Below is a small trained network, with its code and all its weights. Each question gives an input and a class and asks what happens when units are switched off, that is, made to give their printed mean instead of their output.

import numpy as np


def w(rows, s, z=0):
    codes = np.array(rows[::2]) - 128.0
    scale = np.full(codes.shape[1], s)
    scale[-1] = z or s
    return codes * scale


def norm(h):
    return h / np.sqrt((h * h).mean(-1, keepdims=True) + 1e-5)


def f(y):
    return y / 2 * (1 + np.tanh(0.7978845608 * (y + 0.044715 * y**3)))


def log_softmax(a):
    a = a - a.max(-1, keepdims=True)
    return a - np.log(np.exp(a).sum(-1, keepdims=True))


def net(x, mask):
    res = np.array(x, float).reshape(1, 7) / 4 @ E
    u = 0
    for l in range(3):
        y = f(norm(res) @ A[l][:, :-1].T + A[l][:, -1])
        res = res + np.where(mask[u : u + 10], y, B[l][:, -1]) @ B[l][:, :-1]
        u += 10
    return log_softmax(norm(res)[-1] @ U[:, :-1].T + U[:, -1])


A, B = {}, {}
E = w([
[130,129,128],'x0',
[127,125,128],'x1',
[127,129,131],'x2',
[80,57,43],'x3',
[164,13,200],'x4',
[129,127,123],'x5',
[2,129,204],'x6',
],0.0098)
A[0] = w([
[140,69,72,173],'L0N0',
[101,186,78,69],'L0N1',
[105,227,90,36],'L0N2',
[196,228,211,150],'L0N3',
[92,217,77,2],'L0N4',
[186,183,177,174],'L0N5',
[151,80,174,107],'L0N6',
[157,67,184,69],'L0N7',
[249,131,68,93],'L0N8',
[93,86,35,58],'L0N9',
],0.015,0.0062)
B[0] = w([
[64,124,98,204],'L0N0',
[201,98,92,168],'L0N1',
[223,126,52,185],'L0N2',
[15,92,5,247],'L0N3',
[236,169,75,174],'L0N4',
[76,71,68,213],'L0N5',
[171,119,54,170],'L0N6',
[216,126,78,174],'L0N7',
[50,210,224,254],'L0N8',
[52,12,78,175],'L0N9',
],0.012,0.0069)
A[1] = w([
[100,117,60,98],'L1N0',
[112,118,184,112],'L1N1',
[124,189,169,6],'L1N2',
[207,203,146,113],'L1N3',
[253,178,103,79],'L1N4',
[182,136,150,124],'L1N5',
[183,112,189,104],'L1N6',
[85,132,169,170],'L1N7',
[151,55,97,158],'L1N8',
[147,177,163,22],'L1N9',
],0.014,0.011)
B[1] = w([
[99,131,136,227],'L1N0',
[86,177,139,127],'L1N1',
[81,117,36,118],'L1N2',
[169,188,66,146],'L1N3',
[126,172,100,178],'L1N4',
[120,112,66,120],'L1N5',
[65,143,118,124],'L1N6',
[130,204,167,206],'L1N7',
[160,156,71,253],'L1N8',
[124,115,5,115],'L1N9',
],0.013,0.0056)
A[2] = w([
[36,142,73,150],'L2N0',
[178,52,164,82],'L2N1',
[185,52,170,99],'L2N2',
[223,85,71,116],'L2N3',
[177,134,157,89],'L2N4',
[136,156,33,142],'L2N5',
[183,122,164,5],'L2N6',
[184,126,88,44],'L2N7',
[147,181,174,19],'L2N8',
[115,111,250,157],'L2N9',
],0.014,0.011)
B[2] = w([
[121,102,210,254],'L2N0',
[200,143,141,124],'L2N1',
[210,136,135,125],'L2N2',
[109,202,109,180],'L2N3',
[113,182,70,117],'L2N4',
[118,162,142,239],'L2N5',
[141,101,115,123],'L2N6',
[108,189,62,129],'L2N7',
[42,103,3,123],'L2N8',
[191,149,193,158],'L2N9',
],0.015,0.011)
U = w([
[152,158,125,254],'0',
[78,94,89,43],'1',
[161,215,200,75],'2',
[254,155,63,117],'3',
[136,162,120,115],'4',
],0.015,0.0059)

Each question gives the input, the list of numbers given to net, and the class t.
The units are the neurons (one row each of A and B). Each row of codes is followed by its name. A weight is (code - 128) times the scale printed after its matrix; where a second scale follows, it is the last column's (A, B and U).
mask holds one flag per neuron, layer by layer. A switched-off neuron (its flag False) gives its mean, the last column of its row in B, instead of its output. The means were averaged over made-up inputs and are rounded, as every weight is.
A unit's drop is (log p(t) with every unit on - log p(t) with that unit switched off) / (log p(t) with every unit on - log p(t) with every unit switched off).
The circuit of an input: a set's keep is (log p(t) with only the set's units on - log p(t) with every unit switched off) / (log p(t) with every unit on - log p(t) with every unit switched off). Starting from the 12 units with the biggest drops (on a tie, the unit counted first), units are removed one at a time, each time the one whose removal leaves the highest keep (on an exact tie, the one counted first), for as long as the keep stays at least 0.8.
circuit, biggest first: the units of the circuit, biggest drop first
unit that matters most: the unit with the biggest drop
k most important neurons: the k neurons with the biggest drops, biggest first
k most important neurons of layer l: the k neurons of layer l with the biggest drops, biggest first
input [-7,5,-6,-7,8,1,5], class 3: unit that matters most : L0N7
input [-2,8,3,-8,7,-7,7], class 1: circuit, biggest first : (L0N3, L0N8)
input [-2,1,-5,5,6,-3,0], class 3: 2 most important neurons : (L0N8, L0N3)
input [-5,3,7,2,-8,1,7], class 3: 3 most important neurons of layer 0 : (L0N4, L0N3, L0N2)
input [7,-4,0,6,-8,-8,6], class 3: circuit, biggest first : (L0N4, L0N8, L0N2)
input [-4,1,-8,-8,-5,5,4], class 1: circuit, biggest first : (L0N3, L0N5)
input [0,-3,8,6,5,1,-7], class 2: circuit, biggest first : (L0N8, L0N3)
input [6,-8,0,-8,-5,-5,8], class 1: 4 most important neurons : (L0N3, L0N8, L0N5, L2N9)
input [1,5,5,-5,6,4,4], class 3: 2 most important neurons : (L0N7, L0N8)
input [-2,5,3,4,-8,1,-3], class 3: circuit, biggest first : (L0N4, L0N2)
input [-1,4,8,6,8,-8,8], class 2: circuit, biggest first : (L0N3, L2N9)
input [-1,8,-5,3,2,6,-6], class 2: 2 most important neurons of layer 0 : (L0N8, L0N3)
input [2,2,6,-2,4,-2,-2], class 3: 3 most important neurons : (L0N7, L0N6, L1N8)
input [-5,-7,-5,-7,5,1,-4], class 1: circuit, biggest first : (L0N3)
input [-6,3,2,7,3,-5,8], class 2: circuit, biggest first : (L0N3, L0N5)
input [2,-1,-5,2,3,-1,-1], class 3: 3 most important neurons : (L0N7, L0N3, L1N8)
input [1,-8,0,3,7,-5,-8], class 2: 2 most important neurons of layer 0 : (L0N8, L0N2)
input [1,7,-7,6,-5,1,-6], class 1: 3 most important neurons of layer 0 : (L0N9, L0N0, L0N1)
input [-1,7,6,-7,3,6,-4], class 1: 2 most important neurons of layer 0 : (L0N3, L0N5)
input [-2,1,-1,6,1,7,-7], class 2: 3 most important neurons : (L0N8, L0N3, L0N5)
input [-4,-6,6,8,-3,8,-6], class 1: most important neuron : (L0N9)
input [-5,3,5,-2,7,-8,-7], class 4: 3 most important neurons : (L0N7, L0N8, L0N6)
input [2,3,2,1,-3,1,-6], class 2: 2 most important neurons : (L0N8, L0N3)
input [-5,0,6,-8,-6,-6,-5], class 1: 2 most important neurons : (L0N3, L0N5)
input [1,-1,5,1,-7,-4,6], class 3: circuit, biggest first : (L0N4, L0N2, L0N8)
